[128 = 0]
[128 142 115 124 173 117 117 132 110 145 217 134 138 113  91 221 110 124
 140 123 147] : [30] <93>
[ 87 164 114 148 230 113 132 129  89  82 221 117 129  97  64 218 179 158
  96 104 141] : [35] <91>
[133 121 138 144 125 151 133 125 135 164 169 119 128 132 131 185  87 113
 127 153 142] : [30] <89>
[140 130 138 129 132 134 126 146 147 168 182 122 124 129 143 165  88  85
 115 167 131] : [30] <89>
[150 133 161 118 179 131 129 158 113  76 106 124  90  98  83 170 139 137
 153 112 147] : [35] <91>
[120 174 124 131 102 138 142 155 136 124 161 132 142 109  93 180  97 109
 122 150 147] : [30] <93>
[149 151 131 115 103 143 124 130 157 175  76 123 139 139 166 172 101 136
 152 136 140] : [30] <93>
[157 158 107 125 140 138 138 178 120 144 170 109 169 124  76 200 112 117
 133 164 164] : [30] <93>
[122 117 126 128 153 123 125 137 115 122 112  94 137 127 106 190 111 138
 131 128 179] : [35] <87>
[127 149 136 123 124 141 124 136 125 162 130 114 138 118  91 192 113 135
 107 133 145] : [30] <93>
[132 141 125 123 176 133 143 147 121  68 112 111 133 131  92 197 118 141
  99 125 152] : [35] <87>
[114 134 137 146 176 137 116 148 137 117 147 114 149 131 145 156 127 146
 126 123 153] : [35] <87>
[139 158 153 119 116 156 135 154 139 154 150 130 149 142 105 190 135 109
 120 149 145] : [30] <93>
[124 134 112 132 193 159 138 163  91 106 159 114 133 125  76 196  94 119
  60 118 141] : [35] <87>
[150 132 129 122 141 140 128 164 138 149 142 123 129 144 105 194 108 132
 108 142 144] : [30] <93>
[125 130 132 133 174 144 148 117  79  97 117 103 136 100  96 140 165 131
  92 111 150] : [35] <91>
[111 132 126 143 156  96 115 140 109  99 252 144 133 133  52 244 156 105
 101 123 136] : [30] <89>
[132 156 143 121 153 149 136 135 145 145 127 108 125 115 115 180 149 125
 126 136 156] : [30] <93>
[125 157 129 121 129 137 124 145 144 153 161 113 116 134 110 174  90 144
 135 140 131] : [30] <93>
[139 157 152 149 136 176 138 128 153 133   4 120 118 152 145  92  62 173
 151 136 132] : [35] <91>
[142 154 153 118 113 157 139 146 133 176 121 113 131 142 114 160  78 129
 134 141 148] : [30] <93>
[138 153 131 121 105 129 141 141 118 147 119  98 132 144  93 212  46 126
  99 131 155] : [30] <93>
[119 142 137 117 211 175 125 168 111  67 127 119 133 101  69 202 105 158
  86 116 157] : [35] <87>
[121 139 137 109 123 142 134 123 134 133 161 120 140 138 114 202  68 144
 139 139 164] : [30] <93>
[127  35 151 113 170 169 135 115 122 153  55  89 133  82 151 150 104 140
 130 127 156] : [35] <91>
[123 159 131 130 201 136 132 141  79 101 137 130 134 116  93 160 121 159
  96  60 142] : [35] <91>
[129 148 146 120 153 154 148 148 104 137  28  95 118 103 139 120 105 156
 138 130 144] : [35] <91>
[131 125 143 142 142 145 138 142 106 138 116  52 140 137 130 199  77 144
 105 128 157] : [35] <87>
[129 145 113 130 126 127 126 137 133 164 242 127 155 132 104 248 102 114
 112 158 137] : [30] <89>
[162 149 131 123 142 138  75 124 121 153 173 105 140 119 115 208 109 137
 109 136 132] : [30] <93>
[144 250 118 143 154 135 148 143 112 152 239 118 138 120 102 201 121  93
  75 133 146] : [30] <89>
[138 144 134 128 126 136 128 161 108 105 104 129 138 127  96 160  78 148
  93 132 143] : [35] <87>
[128 133 139 129 145 140 122 150 133 141 208 131 136 128  94 201  27 121
 112 155 130] : [30] <93>
[147 179 143 105  96 153 110 145 144 171 123 111 130 124 162 162  65 120
 140 147 145] : [30] <93>
[141 162 103  93 149 144 123 156 137 134 116  97 127 133  79 205 107 120
  90 139 152] : [30] <93>
[127 141 121 146 203 127 132 147  85 117 205 143 161  94  53 208 189 140
 106 103 134] : [35] <91>
[136 154 117 117 155 142 140 159 122 205 132 124 132 124 108 191  93 136
 104 136 147] : [30] <93>
